What each symbol does to the items:
ψ: qn->mh, ql->rt, tc->dd, zd->sn, cd->bt, mb->hj, hq->lp, qh->zb, pb->mr, jp->pg, hs->mm, jg->qq, sn->dz, zl->nz, mp->jb, nc->tr, sd->zt, cg->dq, sb->mp, sr->zn, bf->zr, ns->jc, gs->rn, tl->fp, dt->mf, tr->hr, dp->mc, gp->dt, mq->zc, bl->rl, zz->qd, lc->rm, lh->ml, fp->cr, jr->jg, rf->jz, cn->zd, ct->pq, mr->lg, qt->lc, bd->tn, mf->nh, hj->gs, pp->qz, ml->jr, mm->sf, zc->dc, rm->jd, nz->fg, hd->hq, dc->tl, dd->mz, rl->cd, bh->qb, sq->sb, cq->nb, hr->gn, nb->jp, ds->cg, mj->ds, jc->pp, fs->zm, pf->ns, zr->mb, sm->zl, pg->bh, gq->sq, hm->pb, mc->nc, rp->qt, jd->nt, pq->zz, zt->qn, tg->hs, gt->pf, gg->lt, gn->dp, sz->cn, qb->cq, lg->qh, bt->rf, cj->gq, mt->tg, tn->sd, cr->mq, dz->nl, lt->sm, fg->gg, fc->mt, rn->bf, nt->rp, zb->hm, mh->bd, mz->hd, qq->hf, qd->sr, qz->gt, zm->mj, rt->gp, jb->cj, dq->fs, jz->bl, hf->lh, lp->tc, zn->ct, nh->ql, sf->fc, nl->sz
σ: qn->zr, ql->sr, tc->gt, zd->lg, cd->nl, mb->rp, hq->pp, qh->bl, pb->bt, jp->dd, hs->dc, jg->dt, sn->qh, zl->hr, mp->hs, nc->ds, sd->rn, cg->sm, sb->tg, sr->lh, bf->jd, ns->pg, gs->lc, tl->jb, dt->pq, tr->cg, dp->zm, gp->ct, mq->sq, bl->sn, zz->qq, lc->tn, lh->ql, fp->cj, jr->gp, rf->cn, cn->mr, ct->jr, mr->rf, qt->bd, bd->hj, mf->zz, hj->qt, pp->qb, ml->rt, mm->tl, zc->sb, rm->sd, nz->gn, hd->jc, dc->mp, dd->pf, rl->dz, bh->hd, sq->mt, cq->lp, hr->dq, nb->tc, ds->lt, mj->gg, jc->bh, fs->nz, pf->jp, zr->nt, sm->tr, pg->mz, gq->fc, hm->cd, mc->mj, rp->mh, jd->zt, pq->jg, zt->bf, tg->zc, gt->nb, gg->mc, gn->fs, sz->pb, qb->hq, lg->jz, bt->sz, cj->sf, mt->mq, tn->gs, cr->gq, dz->zb, lt->nc, fg->dp, fc->cr, rn->rm, nt->qn, zb->rl, mh->mb, mz->ns, qq->mf, qd->hf, qz->cq, zm->fg, rt->zn, jb->mm, dq->zl, jz->zd, hf->nh, lp->qz, zn->ml, nh->qd, sf->fp, nl->hm
ε: qn->nt, ql->lh, tc->nb, zd->jz, cd->hm, mb->mh, hq->qb, qh->sn, pb->sz, jp->pf, hs->mp, jg->pq, sn->bl, zl->dq, mp->dc, nc->lt, sd->rm, cg->tr, sb->zc, sr->ql, bf->zt, ns->mz, gs->tn, tl->mm, dt->jg, tr->sm, dp->fg, gp->jr, mq->mt, bl->qh, zz->mf, lc->gs, lh->sr, fp->sf, jr->ct, rf->mr, cn->rf, ct->gp, mr->cn, qt->hj, bd->qt, mf->qq, hj->bd, pp->hq, ml->zn, mm->jb, zc->tg, rm->rn, nz->fs, hd->bh, dc->hs, dd->jp, rl->zb, bh->jc, sq->mq, cq->qz, hr->zl, nb->gt, ds->nc, mj->mc, jc->hd, fs->gn, pf->dd, zr->qn, sm->cg, pg->ns, gq->cr, hm->nl, mc->gg, rp->mb, jd->bf, pq->dt, zt->jd, tg->sb, gt->tc, gg->mj, gn->nz, sz->bt, qb->pp, lg->zd, bt->pb, cj->fp, mt->sq, tn->lc, cr->fc, dz->rl, lt->ds, fg->zm, fc->gq, rn->sd, nt->zr, zb->dz, mh->rp, mz->pg, qq->zz, qd->nh, qz->lp, zm->dp, rt->ml, jb->tl, dq->hr, jz->lg, hf->qd, lp->cq, zn->rt, nh->hf, sf->cj, nl->cd
ω: qn->zt, ql->nh, tc->lp, zd->cn, cd->rl, mb->zr, hq->hd, qh->lg, pb->hm, jp->nb, hs->tg, jg->jr, sn->zd, zl->sm, mp->sb, nc->mc, sd->tn, cg->ds, sb->sq, sr->qd, bf->rn, ns->pf, gs->hj, tl->dc, dt->gp, tr->nc, dp->gn, gp->rt, mq->cr, bl->jz, zz->pq, lc->qt, lh->hf, fp->tl, jr->ml, rf->bt, cn->sz, ct->zn, mr->pb, qt->rp, bd->mh, mf->dt, hj->mb, pp->jc, ml->lh, mm->hs, zc->mq, rm->lc, nz->zl, hd->mz, dc->zc, dd->tc, rl->bl, bh->pg, sq->gq, cq->qb, hr->tr, nb->cq, ds->mj, mj->zm, jc->ns, fs->dq, pf->gt, zr->bf, sm->lt, pg->jp, gq->cj, hm->zb, mc->dp, rp->nt, jd->rm, pq->ct, zt->sd, tg->mt, gt->qz, gg->fg, gn->hr, sz->nl, qb->bh, lg->mr, bt->cd, cj->jb, mt->fc, tn->bd, cr->fp, dz->sn, lt->gg, fg->nz, fc->sf, rn->gs, nt->jd, zb->qh, mh->qn, mz->dd, qq->jg, qd->zz, qz->pp, zm->fs, rt->ql, jb->mp, dq->cg, jz->rf, hf->qq, lp->hq, zn->sr, nh->mf, sf->mm, nl->dz
λ: qn->zd, ql->gs, tc->nz, zd->jb, cd->mq, mb->qh, hq->sm, qh->sf, pb->tg, jp->zm, hs->pp, jg->qn, sn->cj, zl->jg, mp->hq, nc->rt, sd->sz, cg->ct, sb->hd, sr->lc, bf->mr, ns->mc, gs->hm, tl->cq, dt->zr, tr->gp, dp->nh, gp->bf, mq->pg, bl->fp, zz->rp, lc->cd, lh->tn, fp->nb, jr->zt, rf->dc, cn->mp, ct->jd, mr->hs, qt->rl, bd->dz, mf->mb, hj->zb, pp->tr, ml->sd, mm->qz, zc->bh, rm->bt, nz->qq, hd->lt, dc->qb, dd->fg, rl->cr, bh->ds, sq->mz, cq->dq, hr->dt, nb->fs, ds->zn, mj->sr, jc->nc, fs->zz, pf->dp, zr->lg, sm->jr, pg->mj, gq->dd, hm->mt, mc->ql, rp->bl, jd->rf, pq->nt, zt->cn, tg->jc, gt->gn, gg->lh, gn->mf, sz->sb, qb->cg, lg->mm, bt->zc, cj->tc, mt->ns, tn->nl, cr->jp, dz->gq, lt->ml, fg->hf, fc->pf, rn->pb, nt->jz, zb->fc, mh->sn, mz->gg, qq->mh, qd->qt, qz->hr, zm->qd, rt->rn, jb->lp, dq->pq, jz->tl, hf->bd, lp->zl, zn->rm, nh->hj, sf->gt, nl->sq
ρ: qn->jg, ql->mc, tc->cj, zd->qn, cd->lc, mb->mf, hq->mp, qh->mb, pb->rn, jp->cr, hs->mr, jg->zl, sn->mh, zl->lp, mp->cn, nc->jc, sd->ml, cg->qb, sb->sz, sr->mj, bf->gp, ns->mt, gs->ql, tl->jz, dt->hr, tr->pp, dp->pf, gp->tr, mq->cd, bl->rp, zz->fs, lc->sr, lh->gg, fp->bl, jr->sm, rf->jd, cn->zt, ct->cg, mr->bf, qt->qd, bd->hf, mf->gn, hj->nh, pp->hs, ml->lt, mm->lg, zc->bt, rm->zn, nz->tc, hd->sb, dc->rf, dd->gq, rl->qt, bh->zc, sq->nl, cq->tl, hr->qz, nb->fp, ds->bh, mj->pg, jc->tg, fs->nb, pf->fc, zr->dt, sm->hq, pg->mq, gq->dz, hm->gs, mc->ns, rp->zz, jd->ct, pq->dq, zt->jr, tg->pb, gt->sf, gg->mz, gn->gt, sz->sd, qb->dc, lg->zr, bt->rm, cj->sn, mt->hm, tn->lh, cr->rl, dz->bd, lt->hd, fg->dd, fc->zb, rn->rt, nt->pq, zb->hj, mh->qq, mz->sq, qq->nz, qd->zm, qz->mm, zm->jp, rt->nc, jb->zd, dq->cq, jz->nt, hf->fg, lp->jb, zn->ds, nh->dp, sf->qh, nl->tn

The rows follow the links: the fewer symbols apart two items are, the more alike their rows tend to be.

Each row is also shifted at random along 9 hidden directions that mean nothing.

Some items, each with a row of numbers:
zl:   23    66   -35     0     6    11   -45  -127    96     8   -39   129  -145    32   -91   -13   -41   -85    27    47    52   -41    73     7   -65   106    26    13    42     5   -27   -42   -40    60    40  -126    19    15    51   -53   -63    47    22   -17   -15   106    44     0    27   -18   105
qd:  -29    66   -14    65    56    32    63    51    54    97   -30    39  -111   -27    57   -29   106    33   179   -69   -18   -10    39    30    77    15    35    36   127   145   -77    61    10   -17    79    12   130    96    38    14  -161   151    87   -45     1    -3   164   -28   -29    -7    35
ns:  128    72   -65   -30     5   134    24   116    47   -33    47    67  -158    86  -128  -199    11     7     9    -5   -66   -30   -14   -79   -13    84  -154   114    -2    55    47   126   -56    -5    13  -232   105   -99   152    -5    -7   102   -32   -25    52   -33   -50   -24   -13   110   -33
fp:  -12     4    69    85   -21    16    58    33    -8   -78   -44   -98   -26    39    24  -142    19    30  -107    93    30    50    38   -62   -33   151    -2    72    95   -85   -57   -27   -62    38   -79    57   -56    12     8   -13   135    11   -50     2    22   -98   -47   -41    21   -23   -86
dc: -100   -49    93   -47   -19   -85    49   -40    -8   -60   -23  -111    -4   -25   -28    41  -120    74    69    29    95    33    36   -38    43  -119   -45    90    14    14    22  -123    85   -21   -40   -66   -82   109   -70   -19    23  -109     0    54   -74    14    35    48    13   -23  -157
sm: -176   -30    52    81  -140   -21     5   -91   -34   -51    24   -15   -13   -41   106    10   -82   -25   -55     4   -13   -23    -7    36    59    94   -15   -21    24    79    46   -58    64    -9   -53    40     7   -83   -61    25   105   -28   -49   -36    25   111    69   -72    24    -3    59
dd:  -65   -23  -113   -20    17    64  -124  -113    30     9    -5   176    14    29   -19    -3    85   -29   -20     8   -20   -63    58    22   -31    82   -35     7    -5    71    33    89    89     4    30    82    51  -129    33  -121   -59   -17   -49   -29   -88   -22   -80   -47    32    53    63
dt:  149    65    44     0    -4    71    41   -14     0     5    17    -6   -62    -3    24    53   -37   -28    -8    24   113   -43   -43   -12   -65   -38    19    28   -18   -26   -76   -25   -53    56    39  -110    35    36    21     9   -38    18    29     5     2    32    56    15    63    65    32
ml:  287    20   -30   120     9    65   134    57   -74    43   -64  -125    12    17    98    31    38   -41   136   -73   -74    11   -58    95    48    -2    95  -133    55    45     7   -29    26    34    26    74    48   116   -24    45   -26   208   -29   -24   140     5   154   -19     1  -178    96
sf:   87    64    37    88   -66    21    -8    74    19   -67   -16    25    75    -3    60   -36   105  -100  -113    33  -141    46     2    17   -47    66   -13   -73   -18   -76   -55    42   -47   118   -69   114    33   -41   -40    40   110   128   -47    48   130  -119     4    12    34   -20   -20
hs:  113    40    63   -12   -79    10    61   120   192     2   -51   -24    56    -4    27    75   -63   -17    -6   -85   -63    34    -5    77    41   -58   -60   -45   -84  -173   -41    -4    44   105  -122  -167   -40    49    -9   -30    56   149    72    50    76   -15   -13    90    38   -27  -293
tr: -107    15   -21   -87   -15   -65   -25    -8    61    21    37    61  -115  -115   -59    68   -91    -8    71   -69   -24   -62   113     3     5   -56   -68    -8   -33    67    19     2    -4    30    23  -213   -13   -54     0    31   -32   -30    81    41    -7   144   125    69     2    27    91
zd: -113    70    54     8   -97   -39    27   -19   114   -29   -81  -102   -50    85    80    86   -55   -45    42   -19    53    13   -51   -19   -19   115    77     7   194  -123   -50   -12    98    82   -29   -60     9   140    53   -74    70    33   -62   -70    85    29    89     9    66    -2    49
sz: -270    25    40   -15  -131  -129   -47   -82    88     6   -59   -21   -42   -41   136   266   -42    -7    82  -111   -12    76    -1    31   113   -38     2   -32    46    78    45     6   200     9    12   -67    61    18    -8   -68   -55    33   -59   -87   -21    35   117    40    16    -3    64
dz: -173   -66   -38     6    -6   -41     4   -87  -116    -6     2     1    92     4    58    58    53    58   -71    24    11   -18   -61    20     3   -28     1   -48   -70    62    27    39    66   -15    46   135     3   -66    -8   -14    -4   -79  -101   -56   -36   -70   -80    14    16    26    80
pg:  -28   -91   -87   -75    71    11  -112  -111   -96   -19    57   102    52    -9  -121  -117    37    31   -30    92    22     2    14  -150   -51   -25   -64   173     8   104    91   -47   -20  -101    38   113   -10   -92     8   -41   -30  -225     0    45  -133   -53  -115  -115   -41    74    73
cq: -291    53  -129    63   -46   -52    65   115    83    -2    54    75   -48   -74   136  -150   108   -71    22  -173  -188   -85    66   104    42   122   -40    96    21   199    12    22    48    24   -40    53   107  -141    17   -15   -42   159    52    33     0    -4   180  -106    31    77    45
zt:  281   -19   -32   -53    64    -7   -86  -107    64   -25   -53   161    43    74  -135   163   -19  -102   -51    63   150    48   -49    35   -94   -55   112   -29    14  -143    18   -61   -18    -4    10   -34   -15    85   -14   -54   -92     9    23    -3   -43    29   -53    16    47    -9    59
dq:   13   -25     4    22    76   -20    36   -18   -86    -8   -55   -23   -29   -73   -26   -30   -44    13    98     2    89    -8    76    51   -51   -43    44    64   -86    94   -20  -111   -63    22    32   -19   -29    32   -60     4   -41    25    70    78   -30    50    45    21    13    -2    32
cr:   48   -14    76   -72    68   -67   -28    27   -50    28  -117  -172   -25   -26  -135   -14    59   103    60    90     4    20   142  -125    -4  -176   -24   -40   129   -93   -84    28   -25    30    59    25  -175    96   -20     5    47   -86    -7    59   -29   -42    15    38   -49  -196    42
lt:  -77   -50  -214    39   -34    43    76   131   107   117    74   127    85   -33   -10  -103    48  -108   -13  -184  -233   -76    43   142    91    48   -20  -113   -63    32    68   130   -33   -66   -55    66   -25  -154   -10     2    26   153    62    59    40   103     2  -109   -82   -96  -102
rn: -128  -100   -18     7   -29    26    90   128     1   -39   207    30   118    33   -47  -155   -88    39  -231   -27   -54     0  -159   -52    55    39   -49    39  -178   -65    80    67  -125  -135  -143   -78   -56  -141    38    56   112  -147    47    31    25    17  -290   -87   -64   123  -240
zm:   73    27    45    27    44    84   -25    38    33     8   -53    62   -17   -56   -47   -71     7     8    -6    41    11     1   119    10    14    41   -23     4   -10   -35   -41    16  -120   -51   -20   -59    -1    13    46    55   -18    93     9     6   -43   -14   -52   -11   -23   -47   -39
bl:   -5    91   -12    42    -1   -13    -1    62    46   -31   -42   -19    54   -18   124    -3   135   -83   -51   -20   -53    40   -24    77    10   117    70    31    59   -51   -68    42   -31    50   -57   180    61   -16    -8   -19    28   162   -14     2    28  -121    46   -72    10   -25    79
tn: -157   -29    14    49    49   -50    74   -16  -119    32   -31   -81  -106    21   -65    42   -72    79    41   -58    38    40   -16     3    53  -144   -59   -26   -65    84    68    65    26   -93   -14  -201   -29    41    34    37   -83    41   -76   -78   -26    94   -16    67   -85   -10    -3
qz:    7    20   -35   -46     5    28   -35    91   -28   -23   -20   -15   -90   -11   -81   -60   -37    -3   -65    21   -23   -47    76   -41   -37   -37   -71    32   -79   -19    16    11    -6    82    30  -159   -42  -114    60   -10    36   -22    -5    78    24    -9    12    41    32    85    91
qq: -132     1   -41   104   -34    97   119    -4  -141   -41    13  -120  -166    93   -35  -158   -58    73  -239    44    64   -43   -66   -79   -29   172   -32    24   -58     0   -32    56  -141   -92    30  -149   -60  -116   149    23   145   -65  -121   -83    37    43   -73   -66   -52    81   168
ql:  169    21    13    -7    -3   110    58    38   104    59    73    60    93    25    52    34    10    18    26   -52    -8   -40   -84    42    38   -31   -59   -69   -94   -26   -26    54   -24   -61     2   -27    78     4   -10   -19   -21    50    59    -4    -4    -7   -95    23     1    43  -197
lg:   12    45    91     6   -88   -21     1    -7     6   -47    -7  -100    19    13   102    78   -49    -7   -27    35    48    75   -70   -29   -30    33    16   -23    26   -87   -53   -31    12   106   -32     5    60    69     8    12    79    55   -48   -28    71   -88    55    81    57    36    33
mr:  -59   -66    82   -15  -104   -61    74   -39   -46   -58   118  -106   144   -29   212    77   -24    23    19   -31    42    25  -113   -22   -33    28    44    -9    85    27    38   -90   102    56   -37   198    94    94  -121     5   111  -116    30    35    81   -33    59    14    48    39   -86

Where do the symbols, taken in turn from left to right, take each start?
Answer with the item's name.
 252     9   -63   -38   -22   105  -111   -50    45   -54   -35    55    60    32  -104    32   -57   -76   -20    79    41   -20   -51    16   -12    -1     0    25   -37   -86    87   -35    51    15   -17   -35    16   -35    24   -92     0    -1   -58    -5   -57    11   -72   -26    55   -30    18
λ ω ψ λ ω ε σ σ ψ: rt
 -52   -21    49   -82   -82    12   -24  -133    70    40   143   147   127   -44   102   106   -65    35   -38   -12    75   -66  -108   -21   -25    15    13    41   -42    58    30  -127    71   -69    14    66    73   -42   -97   -10   -36  -165   127     9   -47    61   -23   -33    66   158  -136
ω λ ε ε λ σ ω ρ ε: lc
-157  -155   -35   -64    22   -20    48  -109  -141    86    81   -50    72    -4    26    34   -18   128    85   -25    55   -98   -41   -34    48  -137    -7   -45   -49   128    41   -17    65  -129   116   135   -46   -14   -84   -22   -27  -240    27   -20   -95    68   -69     9   -41    -7   -36
ψ ε ω ρ ρ ε ρ ρ ω: zb
  22    -6    46    14   -26    32   -80  -162   -27    51   -70     5    36   -34   -15   112   -22    47    23    86    55   -55    77   -24   -10    -1    -7   -97    10   -57   -27    -1    -8   -25    63    24  -117   -43   -21   -29    54   -33   -73   -51    -6    80   -67    57    -5   -97    11
λ ψ σ λ ρ λ ρ ρ σ: mj
  36   -52   -65    -2    64   -50    75    -2   -32   -66   -71    35   -63    69   -75   -44    25   -80    40    28    40    -1    69    40   -72    -3   -14    46   -11    34    -7   -10    18   122    12   -76    30    64     0   -35   -29    47   -75    37    25    32    44    24    40   -33   -16
ω λ ε ω ρ ρ ω ε: hm
-182   -13   -95   -69    33   -25    14   -35   130    39   -38    58  -106   109  -130  -117    77   -63    81   -26   -79   -58   123   -49   -59    66   -12    18   222   -22   -66    87    43    71    43   -80    -9    30    -1   -97   -24    -2   -11   -21    16    18    37    38   -38   -91    10
λ λ ε σ ε ρ ω ψ: nb
-196    24    73    61   -68    -8   -16    38    80    -8    10     0   134   -30   137    47     7    53   -84   -33    -5    29   -66    64    96    45   -34    42   -63   -49   -42    65    30   -70   -87    81     6   -13    19   -47    44    65    -8   -24   -66  -163   -95   -55    14    42  -132
ε ρ ψ λ σ σ λ: sq
 -37     7    40    43    59   -76    54    53   -42   -56    -7    -9   -84   -31   -57   -21   -77    -9   -99   -39    50    56    13    19    16   -52    45    96   -44    26    28   -24   -78   -65   -50  -115   -36     8    45    55   -56    20    42    24   -10    51    -1   -35   -15    55    54
σ σ σ ε σ ε σ ω ε ω: gs
   4   -64  -144    38   -33     1   103    94    19   -77    36   146    40    44    -2   -53    42  -138   -35   -80  -104    29    -2   135    23    32   -13    18  -144    12    79    -5    36    26   -62    -2    67   -47   -33   -51   -15   110    10    32    36    23   -63   -41    18    17  -134
σ ω ω σ ω ω: fp
-224   -11   -42    85   -24    28    85    -7   -85    32    42    39   -64    58    72   -54     1    74   -10   -75    21   -64   -21    49    51    83   -66    19   -73   196   -13    39    12   -69    53   -86    81   -52    59    29   -80    42   -71  -108   -23    65   -43   -30     5   126    -5
ε ρ ψ ψ ρ λ ρ σ: hd
 -98    26   100    70   -51     9   -12   -15   -80    20   -23   -96   -29   -71    74    48   -76   119  -178    42    56   -15   -26   -23    15    19    45   -35   -60   -25   -62   -22   -87   -48   -10    55  -104   -82    11    38    86    -4   -34     3   -83   -20   -55   -29    29    52    61
λ ρ λ σ ρ ρ ω ρ σ: qz
 -98     6    46    69   -34    66    29    -2   -16   -56    52   100    16   -46    46     5  -110   -10  -115    -1    24   -47    -2    54   -36    52   -99    24  -248     4    18   -50   -77   -13   -45  -125   -13  -122    -3     1    56   -13    -1    37   -11    80  -123    22    76   158  -110
ω ε λ ε ψ ψ ρ: fs
 106    62   -57  -100    12   -54  -141    30   115   102   -27    22    89  -121   -28   120    85   -29    97   -60  -188   -49   118    75   106  -158    38   -62    59   -45    -1    43    65    29   -31   149   -86   -43   -72   -60     1    57   105    95  -101   -15   134   -15   -35  -164    64
ρ ψ λ ω λ σ ε ψ ε: tr
 160    65   -54   -22    -5    93    75   136   157    55     6   -85   -15   -38   -66   -59   -73    19   -69  -101   -43   -34   -27    49   104   -17    16     6   -10  -110    -4    60  -107   -90   -12  -138  -114    -1    65   -20    32    77    80    45   -27    28   -56   -79   -46   -54  -139
ψ σ ω ρ ψ λ ω ε ε: rt
 -14   -28   -26   -56    35    31    65    32    40   116    67   -55    32    -4    -6   -74    20   109   112   -53    -1   -28     6   -27    84   -45   -26    69    37    67    12    31    -8  -104    55   -24    -6    95   -34     2   -76   -47   100   -11   -94    48   -47   -70   -29     6  -187
λ ω ρ ω σ ψ ω ε ρ: fs
